Here is a tiny trained network, its code and every weight. The questions are about switching its units off for an input and a target symbol, where a switched-off unit gives its printed mean instead of its output.

import numpy as np


def w(rows, s, z=0):
    codes = np.array(rows[::2]) - 128.0
    scale = np.full(codes.shape[1], s)
    scale[-1] = z or s
    return codes * scale


def f(y):
    return np.maximum(y, 0)


def softmax(a):
    e = np.exp(a - a.max(-1, keepdims=True))
    return e / e.sum(-1, keepdims=True)


def log_softmax(a):
    a = a - a.max(-1, keepdims=True)
    return a - np.log(np.exp(a).sum(-1, keepdims=True))


def net(x, mask):
    ids = ['ΓΔΣεζημψω'.index(c) for c in x.split()]
    T = len(ids)
    res = E[ids] + P[:T]
    u = 0
    for l in range(2):
        r = res
        for j in range(2):
            rows = slice(3 * j, 3 * j + 3)
            q, k, v = (r @ M[l][rows].T for M in (Q, K, V))
            z = softmax(np.where(np.tri(T) > 0, q @ k.T / 3**0.5, -1e9)) @ v
            o = O[l][rows]
            res = res + np.where(mask[u + j], z, o[:, -1]) @ o[:, :-1]
        u += 2
        y = f(res @ A[l][:, :-1].T + A[l][:, -1])
        res = res + np.where(mask[u : u + 8], y, B[l][:, -1]) @ B[l][:, :-1]
        u += 8
    return log_softmax(res[-1] @ U[:, :-1].T + U[:, -1])


Q, K, V, O, A, B = {}, {}, {}, {}, {}, {}
E = w([
[147,136,120,144,105,154,172],'Γ',
[107,86,92,56,100,249,72],'Δ',
[63,98,126,78,200,182,11],'Σ',
[110,127,43,132,158,183,131],'ε',
[121,112,63,89,77,87,79],'ζ',
[105,209,199,135,68,182,34],'η',
[129,112,112,164,138,80,80],'μ',
[118,134,119,212,112,167,112],'ψ',
[31,228,130,83,197,131,130],'ω',
],0.017)
P = w([
[57,61,140,233,115,155,153],'0',
[216,180,2,127,176,112,123],'1',
[120,72,135,69,65,21,223],'2',
[14,143,202,126,127,87,134],'3',
[227,205,64,111,131,127,24],'4',
[107,49,107,65,74,16,245],'5',
],0.0088)
Q[0] = w([
[81,166,175,120,156,154,64],'0.h0',
[254,153,168,114,185,194,82],'0.h0',
[96,122,207,83,168,125,196],'0.h0',
[81,124,96,73,119,49,116],'0.h1',
[42,76,156,107,224,169,172],'0.h1',
[134,229,144,76,91,127,117],'0.h1',
],0.0099)
K[0] = w([
[76,145,112,209,174,13,163],'0.h0',
[188,31,82,254,125,122,136],'0.h0',
[40,92,146,129,168,155,177],'0.h0',
[128,129,121,81,139,111,86],'0.h1',
[58,75,67,121,169,108,169],'0.h1',
[144,136,132,89,24,138,137],'0.h1',
],0.0096)
V[0] = w([
[145,158,211,196,92,146,93],'0.h0',
[57,152,192,95,109,221,101],'0.h0',
[128,18,159,67,61,238,46],'0.h0',
[132,254,126,142,38,184,130],'0.h1',
[208,125,102,166,180,107,143],'0.h1',
[130,109,170,181,137,93,146],'0.h1',
],0.0053)
O[0] = w([
[107,192,154,183,165,187,60,79],'0.h0',
[66,137,148,104,40,220,85,186],'0.h0',
[163,126,216,124,2,126,13,138],'0.h0',
[158,190,67,182,134,79,205,249],'0.h1',
[180,38,158,226,179,70,166,69],'0.h1',
[201,86,135,197,145,148,96,69],'0.h1',
],0.0051,0.0022)
A[0] = w([
[114,132,217,169,88,179,163,143],'0.n0',
[149,135,173,100,129,119,206,5],'0.n1',
[111,124,202,146,83,61,141,174],'0.n2',
[151,170,88,140,157,69,147,86],'0.n3',
[147,176,117,69,158,189,179,134],'0.n4',
[177,123,61,145,172,89,52,115],'0.n5',
[203,180,113,183,117,159,99,169],'0.n6',
[132,170,130,113,103,2,152,1],'0.n7',
],0.0099,0.003)
B[0] = w([
[116,115,134,149,120,57,71,212],'0.n0',
[51,162,72,120,163,255,139,139],'0.n1',
[80,54,80,113,167,180,129,192],'0.n2',
[164,196,146,157,120,171,84,211],'0.n3',
[137,152,120,128,58,111,49,204],'0.n4',
[144,75,183,85,154,157,111,240],'0.n5',
[155,133,91,36,179,115,178,253],'0.n6',
[154,152,200,154,139,102,86,181],'0.n7',
],0.0099,0.0056)
Q[1] = w([
[99,121,9,111,43,6,93],'1.h0',
[153,242,173,246,142,132,97],'1.h0',
[118,159,92,135,171,27,219],'1.h0',
[190,161,140,92,214,68,124],'1.h1',
[100,119,44,70,254,86,185],'1.h1',
[156,125,107,85,124,38,231],'1.h1',
],0.0064)
K[1] = w([
[112,224,225,3,141,203,116],'1.h0',
[181,190,100,191,89,90,114],'1.h0',
[69,169,115,218,127,115,60],'1.h0',
[253,102,80,58,122,130,174],'1.h1',
[164,242,174,44,142,149,130],'1.h1',
[179,212,157,153,200,246,57],'1.h1',
],0.0079)
V[1] = w([
[230,18,53,92,134,108,99],'1.h0',
[52,184,196,67,219,114,115],'1.h0',
[51,82,156,78,134,141,115],'1.h0',
[253,88,115,78,94,161,170],'1.h1',
[216,207,137,75,209,158,90],'1.h1',
[210,209,208,112,114,70,152],'1.h1',
],0.0062)
O[1] = w([
[228,127,103,98,123,152,77,219],'1.h0',
[67,108,185,143,208,144,119,180],'1.h0',
[34,17,139,140,138,253,153,185],'1.h0',
[138,100,82,224,60,217,166,82],'1.h1',
[56,111,245,161,75,188,113,254],'1.h1',
[54,79,146,135,46,62,179,5],'1.h1',
],0.0059,0.0035)
A[1] = w([
[64,123,114,83,95,107,117,222],'1.n0',
[49,159,147,101,177,132,94,1],'1.n1',
[184,37,94,211,137,57,254,103],'1.n2',
[135,144,115,112,60,182,74,39],'1.n3',
[139,200,132,119,84,126,141,117],'1.n4',
[123,120,65,151,195,169,242,117],'1.n5',
[204,22,77,96,124,113,109,34],'1.n6',
[164,114,135,167,80,158,252,123],'1.n7',
],0.0099,0.0064)
B[1] = w([
[177,125,129,145,199,80,141,255],'1.n0',
[178,93,133,172,33,142,169,227],'1.n1',
[199,128,112,201,142,254,175,148],'1.n2',
[102,149,98,213,124,64,207,221],'1.n3',
[68,18,113,147,184,138,163,160],'1.n4',
[62,227,188,100,48,175,116,168],'1.n5',
[100,90,155,65,75,152,197,213],'1.n6',
[56,117,45,92,126,81,52,174],'1.n7',
],0.0086,0.0081)
U = w([
[113,102,58,194,60,83,110,3],'Γ',
[179,90,103,83,115,100,179,104],'Δ',
[144,61,171,101,235,170,149,91],'Σ',
[254,119,117,215,159,184,192,105],'ε',
[211,142,181,156,25,82,85,120],'ζ',
[115,138,190,160,175,102,234,160],'η',
[198,97,203,180,157,164,106,57],'μ',
[119,180,157,105,97,173,92,149],'ψ',
[191,168,106,134,215,72,88,250],'ω',
],0.0072,0.0051)

Each question gives the input, a string of symbols that net reads in full, and the target symbol t.
The units are the heads (3 rows each of Q, K, V and O) and the neurons (one row each of A and B). Each row of codes is followed by its name. A weight is (code - 128) times the scale printed after its matrix; where a second scale follows, it is the last column's (O, A, B and U).
mask holds one flag per unit, layer by layer, with each layer's heads first. A switched-off unit (its flag False) gives its mean, the last column of its rows in O or B, instead of its output. The means were averaged over made-up inputs and are rounded, as every weight is.
A unit's drop is (log p(t) with every unit on - log p(t) with that unit switched off) / (log p(t) with every unit on - log p(t) with every unit switched off).
The circuit of an input: a set's keep is (log p(t) with only the set's units on - log p(t) with every unit switched off) / (log p(t) with every unit on - log p(t) with every unit switched off). Starting from the 12 units with the biggest drops (on a tie, the unit counted first), units are removed one at a time, each time the one whose removal leaves the highest keep (on an exact tie, the one counted first), for as long as the keep stays at least 0.8.
circuit, biggest first: the units of the circuit, biggest drop first
unit that matters most: the unit with the biggest drop
k most important neurons: the k neurons with the biggest drops, biggest first
k most important neurons of layer l: the k neurons of layer l with the biggest drops, biggest first
which heads matter: for each layer, one digit per head in row order, 1 if its drop is at least 0.15 and else 0, layers parted by /
input ω ψ μ, target η: unit that matters most	0.h0
input Γ η μ ψ ψ μ, target ω: 2 most important neurons	0.n6, 1.n1
input ε ψ ε ψ Σ ψ, target Σ: 2 most important neurons of layer 0	0.n2, 0.n5
input ψ ε ψ ψ ψ ε, target Γ: which heads matter	00 / 01
input ε Σ ε, target Σ: circuit, biggest first	1.h0, 0.h1
input ψ ε η ε ζ ζ, target ω: which heads matter	11 / 01
input Γ ζ η, target ω: which heads matter	00 / 01
input μ ω ψ ε Σ, target Σ: circuit, biggest first	0.n5, 0.n3
input μ μ ψ, target ε: which heads matter	11 / 00
input ω ε ε ζ Σ, target Σ: circuit, biggest first	0.n5, 0.h0
input Δ ε ψ ε, target ω: circuit, biggest first	0.n6, 1.h1, 1.n6
input ε η ψ, target ω: which heads matter	10 / 11
input ψ ψ ε ψ ψ, target ψ: which heads matter	10 / 01
input ψ ε ω ω Σ ε, target Σ: most important neuron of layer 1	1.n3
input ψ ψ ε ε, target ω: circuit, biggest first	0.n6, 0.n5, 1.n6, 1.h1
input Γ ψ ψ, target ε: circuit, biggest first	1.n2, 0.h1, 1.h1
input ψ ψ ψ ω η, target η: which heads matter	01 / 01
input Σ ψ ψ ψ ε ψ, target Σ: circuit, biggest first	0.h1, 1.h0, 0.n3
input ψ ψ ζ, target ζ: which heads matter	10 / 11
input ε ε μ Σ Δ, target Δ: circuit, biggest first	1.n6, 0.n6, 1.h0, 1.h1
